Here is a tiny trained network, its code and every weight. The questions are about switching its units off for an input and a class, where a switched-off unit gives its printed mean instead of its output.

import numpy as np


def w(rows, s, z=0):
    codes = np.array(rows[::2]) - 128.0
    scale = np.full(codes.shape[1], s)
    scale[-1] = z or s
    return codes * scale


def f(y):
    return np.maximum(y, 0)


def log_softmax(a):
    a = a - a.max(-1, keepdims=True)
    return a - np.log(np.exp(a).sum(-1, keepdims=True))


def net(x, mask):
    res = np.array(x, float).reshape(1, 5) / 4 @ E
    y = f(res @ A[0][:, :-1].T + A[0][:, -1])
    res = res + np.where(mask, y, B[0][:, -1]) @ B[0][:, :-1]
    return log_softmax(res[-1] @ U[:, :-1].T + U[:, -1])


A, B = {}, {}
E = w([
[93,167,247,153],'x0',
[166,40,248,201],'x1',
[239,182,184,110],'x2',
[118,98,62,212],'x3',
[140,123,209,50],'x4',
],0.011)
A[0] = w([
[215,43,138,144,243],'neuron 0',
[99,74,145,173,255],'neuron 1',
[160,174,203,175,160],'neuron 2',
[118,179,70,39,220],'neuron 3',
[140,218,89,137,100],'neuron 4',
[39,179,181,167,193],'neuron 5',
[106,136,80,147,102],'neuron 6',
[60,128,55,139,183],'neuron 7',
[56,104,140,7,150],'neuron 8',
],0.013,0.0075)
B[0] = w([
[70,70,212,114,223],'neuron 0',
[111,156,182,159,212],'neuron 1',
[130,131,153,55,211],'neuron 2',
[74,155,186,109,250],'neuron 3',
[101,163,64,110,180],'neuron 4',
[156,193,116,153,207],'neuron 5',
[118,105,136,84,172],'neuron 6',
[85,149,148,177,224],'neuron 7',
[59,69,175,246,216],'neuron 8',
],0.012,0.016)
U = w([
[156,128,151,208,13],'0',
[115,222,171,103,105],'1',
[92,28,194,240,209],'2',
[86,130,58,74,45],'3',
[198,97,98,111,2],'4',
[166,84,187,2,253],'5',
],0.0093,0.0048)

Each question gives the input, the list of numbers given to net, and the class t.
The units are the neurons (one row each of A and B). Each row of codes is followed by its name. A weight is (code - 128) times the scale printed after its matrix; where a second scale follows, it is the last column's (A, B and U).
mask holds one flag per neuron, in row order. A switched-off neuron (its flag False) gives its mean, the last column of its row in B, instead of its output. The means were averaged over made-up inputs and are rounded, as every weight is.
A unit's drop is (log p(t) with every unit on - log p(t) with that unit switched off) / (log p(t) with every unit on - log p(t) with every unit switched off).
The circuit of an input: a set's keep is (log p(t) with only the set's units on - log p(t) with every unit switched off) / (log p(t) with every unit on - log p(t) with every unit switched off). Starting from all 9 units, units are removed one at a time, each time the one whose removal leaves the highest keep (on an exact tie, the one counted first), for as long as the keep stays at least 0.8.
circuit, biggest first: the units of the circuit, biggest drop first
most important unit: the unit with the biggest drop
top k neurons: the k neurons with the biggest drops, biggest first
drop when u is switched off: that unit's drop, to one decimal
input [-4,-8,-5,0,-1], class 2: most important unit : neuron 8
input [-5,-7,8,7,-4], class 3: top 3 neurons : neuron 4; neuron 1; neuron 5
input [4,-2,-4,3,-1], class 1: top 3 neurons : neuron 8; neuron 0; neuron 5
input [6,-6,-4,8,1], class 1: top 3 neurons : neuron 8; neuron 5; neuron 0
input [3,1,3,0,0], class 5: circuit, biggest first : neuron 8; neuron 7
input [6,2,-3,2,0], class 1: circuit, biggest first : neuron 8; neuron 5
input [-4,-6,0,5,0], class 3: top 2 neurons : neuron 1; neuron 4
input [1,8,6,2,-1], class 5: top 2 neurons : neuron 2; neuron 8
input [3,5,2,-7,-8], class 5: circuit, biggest first : neuron 8; neuron 2
input [0,-6,-3,0,-8], class 3: top 4 neurons : neuron 4; neuron 1; neuron 6; neuron 8
input [-3,-5,-4,3,-3], class 3: top 4 neurons : neuron 8; neuron 0; neuron 4; neuron 6
input [-5,-5,0,5,-5], class 3: top 2 neurons : neuron 8; neuron 4
input [-1,8,5,-3,3], class 5: top 2 neurons : neuron 2; neuron 8
input [6,-2,-2,-1,0], class 1: circuit, biggest first : neuron 5
input [-5,5,4,-4,-5], class 5: top 2 neurons : neuron 8; neuron 7
input [4,-2,-2,-8,6], class 2: drop when neuron 8 is switched off : 2.7
input [-3,2,7,1,-2], class 5: drop when neuron 8 is switched off : 0.6
input [-1,-6,0,8,-4], class 3: drop when neuron 5 is switched off : 0.1
